Here is a tiny trained network, its code and every weight. The questions are about switching its units off for an input and a class, where a switched-off unit gives its printed mean instead of its output.

import numpy as np


def w(rows, s, z=0):
    codes = np.array(rows[::2]) - 128.0
    scale = np.full(codes.shape[1], s)
    scale[-1] = z or s
    return codes * scale


def norm(h):
    return h / np.sqrt((h * h).mean(-1, keepdims=True) + 1e-5)


def f(y):
    return np.maximum(y, 0)


def log_softmax(a):
    a = a - a.max(-1, keepdims=True)
    return a - np.log(np.exp(a).sum(-1, keepdims=True))


def net(x, mask):
    res = np.array(x, float).reshape(1, 7) / 4 @ E
    u = 0
    for l in range(2):
        y = f(norm(res) @ A[l][:, :-1].T + A[l][:, -1])
        res = res + np.where(mask[u : u + 8], y, B[l][:, -1]) @ B[l][:, :-1]
        u += 8
    return log_softmax(norm(res)[-1] @ U[:, :-1].T + U[:, -1])


A, B = {}, {}
E = w([
[109,147,113,41,160,139],'x0',
[114,125,131,124,123,131],'x1',
[130,124,128,128,125,128],'x2',
[107,127,137,123,122,124],'x3',
[114,255,101,143,158,37],'x4',
[120,185,139,143,100,207],'x5',
[172,132,177,75,62,104],'x6',
],0.0026)
A[0] = w([
[106,128,76,134,212,158,21],'0.n0',
[101,223,115,119,94,216,2],'0.n1',
[129,160,107,37,190,153,2],'0.n2',
[153,120,106,194,147,128,138],'0.n3',
[143,112,89,34,179,190,125],'0.n4',
[119,101,109,128,163,2,166],'0.n5',
[154,242,201,211,149,230,157],'0.n6',
[111,189,82,21,164,138,197],'0.n7',
],0.004,0.002)
B[0] = w([
[21,149,134,153,136,205,167],'0.n0',
[183,86,23,67,104,134,179],'0.n1',
[105,63,178,195,44,3,160],'0.n2',
[80,136,118,193,81,134,179],'0.n3',
[140,99,146,252,75,100,196],'0.n4',
[141,30,74,79,72,180,217],'0.n5',
[113,40,85,90,63,106,255],'0.n6',
[142,98,140,219,71,158,231],'0.n7',
],0.0045,0.003)
A[1] = w([
[127,162,195,67,96,117,69],'1.n0',
[93,146,92,104,56,209,251],'1.n1',
[116,198,77,131,121,50,199],'1.n2',
[137,81,117,186,86,99,96],'1.n3',
[124,109,93,189,178,124,158],'1.n4',
[254,113,176,59,78,95,172],'1.n5',
[95,59,75,98,216,110,115],'1.n6',
[131,33,135,149,93,187,133],'1.n7',
],0.0058,0.002)
B[1] = w([
[3,92,106,180,181,93,138],'1.n0',
[135,108,112,139,188,60,227],'1.n1',
[197,56,241,43,187,221,160],'1.n2',
[88,234,153,77,78,95,218],'1.n3',
[127,140,178,129,106,157,166],'1.n4',
[81,149,80,211,169,179,201],'1.n5',
[147,139,83,166,114,152,153],'1.n6',
[163,177,144,77,164,107,255],'1.n7',
],0.0052,0.0071)
U = w([
[222,78,254,80,201,202,119],'0',
[120,183,120,101,137,111,253],'1',
[124,182,202,167,14,86,91],'2',
[68,129,77,247,144,178,64],'3',
[202,50,8,83,49,109,57],'4',
[143,197,125,104,154,110,149],'5',
[137,186,132,104,143,97,102],'6',
],0.0079,0.0043)

Each question gives the input, the list of numbers given to net, and the class t.
The units are the neurons (one row each of A and B). Each row of codes is followed by its name. A weight is (code - 128) times the scale printed after its matrix; where a second scale follows, it is the last column's (A, B and U).
mask holds one flag per neuron, layer by layer. A switched-off neuron (its flag False) gives its mean, the last column of its row in B, instead of its output. The means were averaged over made-up inputs and are rounded, as every weight is.
A unit's drop is (log p(t) with every unit on - log p(t) with that unit switched off) / (log p(t) with every unit on - log p(t) with every unit switched off).
The circuit of an input: a set's keep is (log p(t) with only the set's units on - log p(t) with every unit switched off) / (log p(t) with every unit on - log p(t) with every unit switched off). Starting from the 12 units with the biggest drops (on a tie, the unit counted first), units are removed one at a time, each time the one whose removal leaves the highest keep (on an exact tie, the one counted first), for as long as the keep stays at least 0.8.
circuit, biggest first: the units of the circuit, biggest drop first
top k neurons: the k neurons with the biggest drops, biggest first
k most important neurons of layer l: the k neurons of layer l with the biggest drops, biggest first
input [4,0,-5,3,7,4,5], class 0: top neuron : [1.n2]
input [4,4,0,2,7,8,4], class 4: circuit, biggest first : [0.n1 0.n6 1.n3]
input [4,0,-2,6,8,8,-4], class 0: 2 most important neurons of layer 1 : [1.n2 1.n3]
input [5,-4,-7,0,7,-2,8], class 3: top 2 neurons : [1.n5 1.n0]
input [-8,-7,1,0,-6,1,-3], class 2: top 2 neurons : [1.n2 0.n3]
input [6,-7,-2,5,6,-7,4], class 4: circuit, biggest first : [0.n5 1.n7]
input [1,7,8,4,-7,-1,0], class 5: circuit, biggest first : [1.n7 1.n2 0.n7]
input [6,-5,1,-3,-1,-1,8], class 3: circuit, biggest first : [1.n5 1.n0]
input [-1,3,7,4,4,6,8], class 3: 2 most important neurons of layer 1 : [1.n5 1.n7]
input [8,-2,-6,-7,2,2,-8], class 2: top 3 neurons : [0.n2 0.n7 0.n4]
input [-5,-1,-8,-5,-4,8,-6], class 4: top 2 neurons : [0.n6 1.n5]
input [5,-6,6,-4,6,4,8], class 3: circuit, biggest first : [1.n5 1.n7 1.n3]
input [-7,-6,4,2,7,-3,-6], class 0: 2 most important neurons of layer 1 : [1.n2 1.n5]
input [-7,7,7,-3,4,-3,8], class 3: top 2 neurons : [1.n5 1.n7]
input [0,5,0,-5,6,4,2], class 0: circuit, biggest first : [1.n2]
input [-7,5,3,6,-3,8,-6], class 4: 3 most important neurons of layer 1 : [1.n5 1.n1 1.n0]
input [1,-8,-8,5,3,5,8], class 3: top 2 neurons : [1.n5 1.n7]
input [8,-4,-1,6,8,2,8], class 0: 2 most important neurons of layer 1 : [1.n2 1.n3]
input [3,-5,-2,1,-5,6,6], class 3: top 4 neurons : [1.n5 1.n2 0.n5 1.n3]
input [8,-1,-8,-2,-5,-5,-5], class 2: top 4 neurons : [0.n4 0.n2 1.n5 1.n2]
input [-1,0,3,6,3,-7,3], class 4: circuit, biggest first : [0.n5]
input [6,-4,-4,5,-1,-5,5], class 2: 2 most important neurons of layer 1 : [1.n1 1.n5]
input [-4,0,-3,-7,-6,-4,5], class 1: 2 most important neurons of layer 0 : [0.n5 0.n6]
input [8,0,-1,5,1,0,8], class 2: top 2 neurons : [0.n7 0.n2]
input [-3,-5,3,-5,-1,7,6], class 4: top 2 neurons : [0.n6 0.n1]
input [0,2,-6,6,7,7,1], class 0: top 2 neurons : [1.n2 0.n5]
